What can hang from each mark
R: H
G: L
Q: R W
W: Z
Z: J Q
V: F T
J: V
X: F
K: G Q R
H: J Q T
N: W
L: G V X Y
F: C
C: N
Y: C G K N W

Each row was made from one small tree. The marks that hang from a mark follow it in brackets, in alphabetical order. Every link used is in the known rows. Write each row's tree.
Known rows
Z[Q[R]]: [-22  -6 -13   6 -12  69   4 -26  16  12  27   9  -4  43 -25  -5 -35 -21
  -5 -30   1   7  26  62  27  -1  -5  14 -19 -28  43   2 -23 -27  11  -3
  22   0  -3  19   4  13 -39]
C[N[W[Z[J Q[R[H]]]]]]: [ -6  -5 -18   1  -7  74 -21 -23  14  17   8   0  16  18 -12   7 -10 -21
  -1 -23   1  15  27  68  -1  27  28 -10 -13  17  58  14 -19 -27  25 -32
  41  46 -21   9   4   3 -39]
Y[W[Z]]: [-11  24  -9   3 -33  55   7 -11  35   0   1 -10 -12  31   0   5 -56  -3
   6 -34   5  28  33  33   5  15   1   5  14 -24  48  -4 -15 -34  12 -22
  29  28   6  21 -37  10 -33]
Y[C G K[R] N W[Z]]: [-33  12 -26   8 -25  33  39  67  33  74 -18 -51 -78  33  11 -24 -29 -12
   7 -45 -31  18  21  25  34  27  21  68 -16 -26  80 -47  -8 -21  75 -36
  -4  35   7 -15 -54  18 -51]
H[J[V] Q[W] T]: [  5  24   2   4 -20  15  18   0 -10  -3  12   1  -8 -34 -38  35 -38 -29
 -21 -37  56  29   9   0  27  42  23  43  12 -16  26  22 -60 -66 -13   9
  25  -1  -7  29  20 -30 -29]
Y[N W[Z]]: [-23  18 -12   6 -36  52  15   5  40  17  -8 -19 -40  25  -6   0 -39 -13
   2 -24  -5  32  43  29  18  21  11  21   1 -21  62 -10  -8 -35  26 -32
  21  23  -5  13 -39   8 -32]
Y[K]: [  4  19 -13  -1 -26  61  -6  -5  34   2  -1 -17 -17  37 -23  -5 -65 -24
 -11 -32   6  31  50  53  -2  -8  -2  21  10 -23  54   4 -31 -31  21  -5
  14  14  -1  31  -8   7 -51]
Y[C K[R] N[W]]: [-13  17 -20   8 -16  43  13  47  22  54 -12 -33 -57  20   2  -1 -34 -28
   0 -31 -21  30  25  47  28  -5  30  54   3 -20  78 -26 -38 -20  63 -16
  10  16   0   4 -18   9 -64]
L[V X[F]]: [ -7 -36  18  32 -18  65  18 -28  11 -57   8  -4 -33  67 -46   4 -26  -3
 -10 -19  -3  38  43   4  19 -11 -27 -50 -18   7  43 -17 -19 -44   8  -9
  -2  22  30  41  22  15 -19]
K[G Q[W]]: [-19  26 -27   8   2  27  -1  17  25  -2  -7 -22 -20  17  -6 -36 -39 -15
  18 -10  31  23  10  44  40  25  35  15   3 -25  15  -6 -39 -28 -17  -1
  23  -5  18  35 -13  19 -29]
R[H[J[V[F]] Q[W] T]]: [ 17   9  16   9 -36  28   2 -17  -6 -27  12   5  -1 -27 -42  26 -32 -43
 -28 -62  36  57   6  13  11  39  20  36   2   9  31  24 -63 -73  -8  -7
  18  31   8  39  45 -24 -31]
H[J[V] Q[W]]: [  4  12  14   6 -30  32  18  -3  -4  -4  11   6  -3 -20 -16  32 -33 -22
 -15 -36  44  39  19  16  22  30  32  25  19 -24  33  14 -56 -74   7   3
  22   1  -3  18  17 -13 -28]
N[W[Z[J Q[R]]]]: [-17  14 -23   1   3  59   6 -14   4  25  10   0  27  37  -7   6 -26 -15
  13 -31  10  -8  26  56  15  12  14  -5 -11  -6  41  -4 -18 -22  11 -20
  38  25   0  12 -21   1 -42]
C[N]: [ 14   9  -9   1 -22  80 -22 -37  31 -14  -8   3 -27  19 -25   0 -42 -24
 -15  -5  -6  36  44  46  11  16  16   5  12  -8  59  29 -30 -36  18 -13
  13  13 -28  22   2   8 -41]
C[N[W[Z[Q]]]]: [  1  15 -13   3   2  88 -12 -19  19   1 -18  10  -1  22  -2   0 -30 -16
  -6 -11  -2  18  39  67  16  32  32   6  14   6  56  19 -27 -33   9 -24
  28  23 -21  14  -3   9 -36]
V[F[C[N[W[Z[J]]]]] T]: [ 29  33 -21  -2  -7  97  12 -67  12 -25 -36   1 -16  26   6 -24 -47 -41
  24 -37 -20  43  28  47  13  43  37   9  13  -3  71  31  -6 -48  17 -25
  10  54 -26   4   9 -29 -54]
K[G Q[W[Z]] R[H]]: [-23  10 -26   0  -2  10  -4  24  41  18  14 -39  -5  20  16 -38 -25  -8
  13 -11  26  36 -14  44  17  39  35  -2   0  -1 -14 -23 -51 -33 -23 -19
  31  31  44  34  -3  44 -44]
G[L[X Y[K N W]]]: [-41  -8 -24   5 -25  45  27  32  22  -8 -10 -25 -48  45 -31 -28 -52  -2
 -19 -36  -8  53  36  18  36   6 -29   1 -21 -16  66  -2 -12 -30  19 -20
  10  28  34  31 -35  -8 -40]
G[L[V X]]: [-17 -23  -5  25 -22  50   5 -22   1 -26   0  -6 -25  50 -30 -17 -36   6
 -25 -20   5  49  35  -6  15   5 -34 -48  -9  10  44   4 -18 -33   3   8
  10   6  33  39   1  -6 -37]
H[J[V[F[C]]] Q[R] T]: [  8   9   7   0 -37  23  29 -15  -1 -12  17   3 -21 -18 -45  41 -29 -50
 -17 -52  36  37   6  -1  44  46  19  47   7 -17  36  18 -28 -74  -2  15
  -9  18  -5  26  47 -41 -40]
C[N[W]]: [ 24  17 -13  11 -10  74 -23 -23  15 -12 -21   5 -18  11  -4  15 -40 -25
   0 -12  -2  30  35  49  15  12  40   8  25   1  69  21 -34 -31  22 -13
  18   9 -22  21  -1   2 -34]
L[G V X Y]: [-12 -58  12  34 -33  49  14   8  20 -69  36  13 -25  87 -66 -16 -13   1
 -17 -35   0  62  68 -19  15  19 -21 -68  -9  40  20  -4  10 -50  -9   9
   1  60  38  52  -3  13 -11]
N[W[Z]]: [ 12  27  -9  10 -17  51  -9 -10  18  -4 -12   5   1  28   7  11 -50 -16
  10 -25  11  20  44  35   3  11  34  -6  37  -2  38   4 -28 -27  -1 -18
  29  19   8  29 -21   7 -34]
J[V[F[C[N[W[Z]]]] T]]: [ 39  26   4  10  -5  85  25 -54  17 -27 -38   1 -33  25   7  -4 -49 -45
  13 -47 -12  70  43  36  25  46  58   2  32   3  60  32  -6 -65  23  -5
   7  43 -18 -11  24 -13 -46]
V[F[C] T]: [ 26  26  -8  12 -27  85  13 -73  23 -36 -20   8 -34  42  -9 -24 -70 -43
  12 -47 -21  55  33  44  20  15  14  21  15 -25  59  26 -16 -53   7  -4
  -4  28  -7  23  18 -19 -53]
L[V X Y[K[R[H[T]]]]]: [-14 -51 -16  19 -18  32  -3  30  27 -35  36 -19 -30  64 -61  -6 -23  -9
 -27 -44   3  71  27   0  -4  16 -35 -26 -18  28  19 -18 -17 -50  -5  -2
  15  56  59  50  13   7 -39]
H[J[V[F]] Q[R] T]: [ 16  10   0 -10 -16  29  21 -12 -13  -6  11   2 -14 -15 -47  33 -28 -50
 -19 -62  30  28   1 -10  38  37  15  53   3 -10  26  22 -35 -65  -9   6
  -8  12   7  32  41 -28 -35]
G[L[V]]: [-10  -6 -10  15 -15  48 -10 -40   7 -11  -9  -3 -22  31 -28  -9 -43  -5
 -32 -26  11  46  27  15  12   5 -27 -29  14  -3  44  14 -31 -34   2   4
  26  -4  20  36   0  -9 -53]
Z[J[V] Q[R]]: [-21  -7  -3   2   2  61  22 -38  15  30  25  -6  12  40 -56   8 -22 -24
  -9 -37   6  12  26  57  31   0  -8  -6 -42 -19  41  11 -25 -52  36  10
  26   7 -16 -16   3   5 -57]
H[J]: [  9  21  -8   0 -33  42  -7 -21  18  -1   6   6   2  19 -29  11 -53 -15
 -22 -12  16  19  37  33   5   5   6   6  17 -18  52  26 -43 -62  11  -5
  18  16 -12  29   8  -6 -44]
C[N[W[Z[J[V[F]] Q]]]]: [ 14  13   0  -8  23  97  13 -36   7  -4 -29   3   6  28 -23  -3 -17 -30
  -7 -34 -10  29  32  58  27  39  29  -3  -8  18  57  26 -22 -57  27 -24
  20  36 -18 -12   7   3 -46]
K[R]: [  7  10 -10   1 -14  50  -2 -29  33   8  10 -15 -12  37  -6   3 -50 -16
  -3 -13  -1  28  12  37  15  -9  -3   6   6 -19  29  -4 -52 -40   8  -2
   6   4  18  25  -7  27 -58]
F[C[N]]: [  4   8   2  14 -48  70  -9 -40  46 -20   0   3 -34  16 -23  12 -46 -24
 -13   5  -1  49  48  56  17  25  18  -5  17 -24  70  20 -21 -50  25   2
  11  20 -42  15   7 -11 -44]
K[Q[R]]: [-14  10 -23  -6 -21  47  -9  -4  33   6  18  -5 -24  31 -20  -7 -31 -21
  10 -30  14  20  18  28  30   4  10  17   6 -37  31 -13 -25 -16  -2   8
  18  -4  12  30  -3  18 -40]
N[W]: [ 18  25  -6  20 -15  52 -17 -15  15  -9 -14   3  -6  24  -2  19 -54 -21
   9 -25   7  23  36  44  13 -11  28   6  30 -10  52   5 -40 -31  11  -2
  20   1   4  32 -12   1 -36]
K[G[L] Q R]: [-27  26 -39 -13  21  19  -2   2  30  30 -28 -42 -20  27  -2 -45 -45   1
  -9   5  11  21 -29  38  50  14   0  10  -2 -20  -2  -3 -61 -32 -27   5
   1 -13  44  36  -2  32 -75]
R[H[J Q]]: [  4   0  14   2 -60  40 -34 -20  21  -3  10  10  10  -7 -37  32 -37 -21
 -40 -27  15  40  22  43 -14  12   5  22  16  -2  33  18 -62 -69  -2 -11
  10  25  -7  48  34  -6 -42]
V[F[C[N[W[Z]]]] T]: [ 33  29 -19   5 -11  96   8 -60  15 -35 -37   7 -31  26  19 -21 -53 -43
  21 -41 -20  52  33  45  18  46  47  16  30  -4  70  30  -3 -46   8 -24
   6  47 -18  12  15 -19 -45]

Write each row's tree
[-33 -18  -8  -1 -13  50  29   6  22 -24 -18 -19 -51  53 -46 -27 -49 -10
 -31 -25  -8  46  44  27  41 -10 -35 -20 -19 -10  54   3 -31 -32   2 -28
   0  29  33  43  -4   2 -46] : G[L[X[F] Y[K N]]]
[-26   1 -15  -2 -17  65   9 -20  22  16  26   5   2  46 -14 -10 -34 -16
  -4 -30   5   6  38  51  14  20   0  -2  -5 -18  27   2 -11 -24   0 -15
  30  20   0  20  -7  18 -40] : W[Z[Q[R]]]
[  2  23 -19  13 -16  48   1  27  25  20 -23 -23 -37  22  -6   5 -42 -37
   0 -24  -4  27  54  54  16  -2  29  42  11 -10  75  -8 -28 -26  37 -18
  13   7  -5  24 -16  -3 -44] : Y[K N[W]]
[-15  -5  -9  -3  -5  65  12 -48  20  31  20  -8  17  39 -37  -9 -28 -22
  -7 -52   0  28  30  54  -2  24   6 -19 -27   2  26  19 -15 -52  18  -8
  42  45 -13 -12  12   7 -58] : W[Z[J[V[T]] Q[R[H]]]]
[  3  10   3   2 -52  24 -30 -17  15  -8   7   7   4 -21 -56  33 -43 -28
 -46 -28  26  32  12  28 -11  22  -4  37  10   5  26  24 -66 -63 -22  -4
  14  25  -9  58  37 -22 -44] : R[H[J Q T]]
[  0   0  22   6 -52  25  -1  -6   9  -3  23   4   9 -17 -18  28 -27 -22
 -26 -43  41  57  29  25  -9  41  33  -1  22   1  20  13 -52 -74   4 -15
  37  36   1  27  26  -3 -29] : R[H[J[V] Q[W[Z]]]]
[ 11  15  -7  10 -46  23 -28 -20  25  -7  13   3   5   2 -54  18 -50 -25
 -37 -24  20  32  29  34 -14  12  -4  13   6  10  43  33 -57 -60  -5  -6
  29  36 -10  46  31 -20 -46] : R[H[J T]]
[-27  15 -10 -10  -9  75   6 -39  28  19   3   2  24  46 -44 -15 -37  -6
 -16 -15   1   3  38  65   5  18 -19 -13 -22 -11  27  10 -26 -45   2 -16
  35  29 -16  10 -17   8 -58] : W[Z[J Q]]
[ -2 -14 -10  28 -19  71  26 -54  -8 -51 -17  -3 -40  56 -16 -42 -48 -12
  -7 -43 -15  67  24  -2  27  20 -26 -32  -9   5  58  14  -4 -46   2   8
  -5  25  33  33  22 -29 -46] : G[L[V[F[C] T] X]]
[ 27  14  12  10 -32  32  -8 -31  15 -21   2  -1   0   6 -60  19 -45 -41
 -38 -51  13  57  28  23   1  19   5  10   4  19  45  39 -52 -83   8  -1
  15  43  -1  29  47 -20 -46] : R[H[J[V[F]] T]]
[-12  20 -25  -4  -1  40   9   3  29   8  16 -17 -16  21   8 -21 -34 -12
  22 -18  21  27 -13  31  34  11  12  21   0 -34  25 -28 -60 -24  -6   1
  27  -7  35  25 -15  28 -48] : K[Q[W] R]
[-20   0 -19  -8 -30  40  12 -11  -3  11  38  -6   1  -1   1   8 -20 -25
  20 -43  36  14  12  14  11  27  20  10  -3 -29  18 -14 -19 -11  -9 -23
  31  18   5  30 -25  -4 -25] : H[Q[R W[Z[J]]]]
[ -6  20 -27 -17  -4  66   4  22  17  49 -11 -32 -21  16   3  -5 -32 -15
   0 -25 -13  23  15  48   5  20  24  20   0  -7  71  -5 -29 -22  55 -30
  25  49 -17  -4 -20   8 -69] : Y[C[N[W[Z[J]]]] K[R]]
[ -2  -3 -17   3 -15  61 -19  -6   6  10  10  10  14   6   1  12 -13 -21
 -13 -23  10  16  28  61   2  37  37   3   8  17  63  22 -23 -42  19 -34
  41  50 -19  18  24   0 -29] : C[N[W[Z[Q[R[H[J]]]]]]]
[-26  25 -24  12 -16  30  12  64  21  51 -32 -38 -53  20  -3 -22 -35 -26
  -1 -24  -8  23  53  50  23  27  53  35  13  -7  54  -7  -7 -22  42 -30
  15  33 -15  13 -24   8 -45] : Y[C K[G] N[W[Z]]]
[  1  17   3  -8 -20  51   9 -35  33  14   3 -12   7  34 -41   5 -38 -14
 -11 -24  10  33  51  25  -2  18   6 -32   3  -4  24  17 -23 -56  17  -5
  27  30 -14  -1 -16   7 -56] : W[Z[J[V]]]
[-28  -6 -14   9 -25  49  15  -3  18 -31  -2  -1 -23  48 -29 -16 -60   9
 -15 -35   1  50  24  11  33   0 -33 -28  -6 -16  50  11 -22 -34  -4 -11
  18  23  39  37 -28  -4 -34] : G[L[X Y[W]]]
[  8  16   4  13 -27  59   8 -28  35  -2 -11  -7 -10   9 -16  28 -29 -21
  -2  -3  11  48  50  47  17  39  44 -28  18  -3  65  17 -16 -61  38  -1
  28  37 -42 -10  -3 -17 -48] : F[C[N[W[Z[J[V]]]]]]
[  1  11  -9   6 -21   2  27   7 -19   7  33  -3 -10 -37 -24  38 -27 -37
  -6 -51  62  17   2 -10  32  40  31  42   6 -22  28  12 -44 -50  -7  10
  28   2   1  26  21 -31 -21] : H[J[V] Q[R W] T]
[-26  11 -15   5  -1  69  13 -36   8   7  19   3  21  31 -35 -17 -35 -11
   2 -22  13   6  20  73  22   2 -14   4 -41 -22  51   5 -43 -38  16 -10
  45   9 -12   6 -22  -6 -45] : Z[J Q[W]]
[-36  13 -15  16 -38  40  26  25  24  61 -23 -21 -60  27 -29 -17 -17  -9
   4 -34 -28   9  38  19  31  26  15  34 -25 -22  80 -21  -1 -29  70 -34
   9  34 -27 -18 -64  -5 -39] : Y[C G N W[Z[J]]]
[ 19  19  -4   0   2  69  -3 -26  19   7 -20  -8  -1  12 -14  17 -26 -21
  -1 -15   6  35  44  38   6  31  44 -20  15  13  54  24 -23 -49  28 -15
  29  31 -27  -7  -8   0 -44] : C[N[W[Z[J[V]]]]]
[  2  17  -8   7 -29  73 -14  -3  16  10 -15   7 -33  10  -6   3 -36 -17
  -7 -26 -11  32  42  38  14  26  40   5  28  -7  71  18 -20 -22  36 -23
  29  32 -32   8 -13   5 -40] : Y[C[N[W[Z]]]]
[ -6   8 -21   6 -10 -12  -7  15   4  15  13 -31   3 -20  -7   7 -34 -20
 -15 -12  39  23 -29  29  14  35  25  38  -6   7  -1   5 -75 -61 -28 -15
  12  27  24  50  26   2 -43] : K[G R[H[J Q[W] T]]]
[-31   1 -22 -13  -9  64  12 -30  19  28  27  -2  20  44 -32 -12 -24 -13
  -3 -26   6  -4  29  53  10  17 -13 -10 -28 -17  28   4 -10 -28   7 -18
  34  30  -9  10 -18   9 -50] : W[Z[J Q[R]]]
[-20  14 -33  -1  -5  23  -8  15  31  16   1 -25 -25  31 -14 -25 -31 -22
  15 -14  18  12  10  35  41  18  29  16   3 -25   8  -7 -18 -20 -12   6
   7  -5  16  35   0  26 -36] : K[G Q[R]]
[ -3  17  -4   6 -15  43  23 -24  14   5  18 -10   5  20 -16  -2 -37 -18
  10 -34  32  35  41  22   4  23  19 -29   1 -12  33   7 -27 -40  19 -14
  48  27  -5   0 -30   1 -35] : Q[W[Z[J[V]]]]
[ 17  -2  -8  11 -33  33  -7 -33  14   9  25  -6  -7  15 -20  13 -42 -35
  -7 -53  13  44  28  22  -6  10  30   0   8  -4  47  26 -30 -61  25   1
  28  35  -4  11  39  -5 -41] : Q[R[H[J[V[T]]]]]
[ -1   4   0  15 -46  32 -27 -18  13 -21  21   3  -9 -19 -33  19 -43 -31
 -16 -43  31  45  12  31  -2  21   6  31   3  -4  25   5 -61 -29 -23  -7
  29  16   3  58  12 -14 -27] : R[H[Q[W] T]]
[-15  24 -13  -1   4  68   3 -21  12  17  -9   6  29  37 -18   3 -34  -9
   4 -21   5   0  32  66  10  11   9  -4  -6   0  38   5 -31 -36   7 -18
  33  23  -7  14 -23   0 -50] : N[W[Z[J Q]]]
[-12 -10  -4  21 -41  62  -9 -18  33  -1  18   8  -6  15   4  17 -21 -24
  -2 -17   3  41  38  76  12  38  35 -10   7  -1  68   5  -9 -36  25 -17
  35  45 -29  15  17  -8 -34] : F[C[N[W[Z[Q[R[H]]]]]]]
[-20   9   3  10   6  64  30 -35   8  11  16  -2  17  29 -45  -2 -30 -17
  -2 -32  19  23  26  64  30   9  -2  -8 -40 -18  47  11 -44 -57  33   3
  45   5 -15 -14 -10   0 -46] : Z[J[V] Q[W]]
[ 37  29   1  -1  -4  65  22 -49   1 -14 -22   4 -10  27 -27  -6 -57 -38
 -11 -54  -2  45  29  20  17  17  21  21  16  -9  52  45 -36 -85  18  -1
   4  25  -3   3  37 -13 -52] : H[J[V[F T]]]
[-21  15 -34 -13   6  42   5  21  20  48 -27 -52 -49  12   0 -39 -50 -12
 -25 -10 -13  32  -1  54  30  20  11  25  -6 -12  53  17 -39 -23  37 -17
   7  23  -2  11  -2  16 -78] : Y[C[N] K[G[L] R]]
[ 34  27  -3   6   2  85  19 -69  12 -16 -34  -6 -14  20 -23   3 -41 -45
  11 -40 -14  55  27  44  26  23  38   2   0  -2  75  35 -21 -70  41   0
   7  34 -31 -20  18 -26 -59] : Z[J[V[F[C[N[W]]] T]]]
[ -6 -42  16  40 -38  54  17  -3  12 -52  28  -2 -20  75 -44 -15 -18   2
  -8 -23  -4  46  66 -18  10  15 -19 -55 -22  40  35 -11   1 -40  10  17
  -7  44  28  46   7  12 -11] : L[G V X]
[-17   5 -12  26 -21  38  20   2   3  -2 -25 -18 -34  43  -2 -22 -54   9
   5 -31  -9  21  19   6  36   5 -13   6 -19  -8  70 -12 -25 -24  29  -6
 -10   3  31  19 -34  -6 -24] : Y[G[L[X]] W]
